Below are the code and all the weights of a small trained network. Each question names an input and a class and asks about switching units off, where a switched-off unit gives its printed mean instead of its output.

import numpy as np


def w(rows, s, z=0):
    codes = np.array(rows[::2]) - 128.0
    scale = np.full(codes.shape[1], s)
    scale[-1] = z or s
    return codes * scale


def f(y):
    return np.maximum(y, 0)


def log_softmax(a):
    a = a - a.max(-1, keepdims=True)
    return a - np.log(np.exp(a).sum(-1, keepdims=True))


def net(x, mask):
    res = np.array(x, float).reshape(1, 7) / 4 @ E
    y = f(res @ A[0][:, :-1].T + A[0][:, -1])
    res = res + np.where(mask, y, B[0][:, -1]) @ B[0][:, :-1]
    return log_softmax(res[-1] @ U[:, :-1].T + U[:, -1])


A, B = {}, {}
E = w([
[122,71,128,132,119,142,132,231,129],'x0',
[128,133,190,45,206,172,129,133,122],'x1',
[128,128,129,129,128,128,127,128,128],'x2',
[128,128,129,128,128,129,127,128,128],'x3',
[128,129,128,127,128,128,129,128,129],'x4',
[127,127,128,128,128,128,128,127,128],'x5',
[180,132,110,138,131,125,192,133,6],'x6',
],0.02)
A[0] = w([
[115,119,104,172,86,101,109,124,157,190],'n0',
[118,129,149,99,147,143,119,129,143,161],'n1',
[162,131,151,99,160,151,155,131,81,60],'n2',
[126,33,130,134,120,146,130,249,129,135],'n3',
[157,133,152,98,162,153,154,132,83,60],'n4',
[154,130,83,171,100,99,163,130,89,137],'n5',
[86,130,175,71,163,157,91,128,176,132],'n6',
[104,121,114,157,101,109,99,122,178,188],'n7',
[126,108,129,131,126,134,130,156,128,131],'n8',
[105,120,113,157,100,108,97,122,177,188],'n9',
[148,131,88,166,103,103,159,130,92,128],'n10',
[127,124,133,125,128,133,126,132,129,115],'n11',
[130,196,126,124,134,115,127,36,127,254],'n12',
],0.013,0.0071)
B[0] = w([
[114,150,91,110,134,107,152,130,88,208],'n0',
[126,127,145,117,149,143,126,129,150,179],'n1',
[102,160,97,102,134,107,157,135,107,206],'n2',
[101,115,120,132,99,152,141,251,140,241],'n3',
[102,159,99,100,136,111,156,134,110,205],'n4',
[155,96,143,165,98,129,92,125,125,218],'n5',
[151,97,167,154,143,156,98,122,167,227],'n6',
[107,161,110,94,147,117,159,130,107,202],'n7',
[119,124,124,129,118,134,132,160,134,154],'n8',
[103,159,107,91,146,116,161,130,106,203],'n9',
[147,104,146,153,105,131,104,126,127,206],'n10',
[128,129,130,127,130,132,131,130,131,133],'n11',
[153,139,137,129,151,103,111,1,121,250],'n12',
],0.017,0.02)
U = w([
[112,222,77,33,176,65,178,56,66,252],'0',
[51,176,59,36,117,126,216,196,88,109],'1',
[225,87,145,241,93,92,54,49,93,191],'2',
[156,21,118,255,57,146,99,179,109,25],'3',
[202,114,225,121,177,156,49,53,226,122],'4',
[116,33,212,139,139,203,98,178,239,31],'5',
],0.0071,0.0017)

Each question gives the input, the list of numbers given to net, and the class t.
The units are the neurons (one row each of A and B). Each row of codes is followed by its name. A weight is (code - 128) times the scale printed after its matrix; where a second scale follows, it is the last column's (A, B and U).
mask holds one flag per neuron, in row order. A switched-off neuron (its flag False) gives its mean, the last column of its row in B, instead of its output. The means were averaged over made-up inputs and are rounded, as every weight is.
A unit's drop is (log p(t) with every unit on - log p(t) with that unit switched off) / (log p(t) with every unit on - log p(t) with every unit switched off).
The circuit of an input: a set's keep is (log p(t) with only the set's units on - log p(t) with every unit switched off) / (log p(t) with every unit on - log p(t) with every unit switched off). Starting from the 12 units with the biggest drops (on a tie, the unit counted first), units are removed one at a time, each time the one whose removal leaves the highest keep (on an exact tie, the one counted first), for as long as the keep stays at least 0.8.
units of the circuit, in order: the units of the circuit, biggest drop first
k most important neurons: the k neurons with the biggest drops, biggest first
drop of u: that unit's drop, to one decimal
input [-1,3,-7,-7,-4,5,-6], class 4: units of the circuit, in order => n6
input [1,1,4,-1,2,-4,6], class 1: 2 most important neurons => n12; n6
input [0,3,-8,-5,1,0,-7], class 4: units of the circuit, in order => n3; n6
input [-7,1,-3,-3,-1,8,-6], class 4: 2 most important neurons => n6; n2
input [0,-1,0,-1,-7,5,8], class 2: 2 most important neurons => n3; n5
input [-6,0,2,-8,-4,-4,8], class 2: 2 most important neurons => n5; n10
input [-1,-8,-6,-2,-4,4,-1], class 0: drop of n9 => 0.3
input [3,8,-6,-4,-3,8,0], class 5: drop of n9 => 0.1
input [-4,3,-5,-4,-7,5,-7], class 4: drop of n6 => 1.7
input [-7,-7,-2,3,-4,1,3], class 2: drop of n9 => 0.0
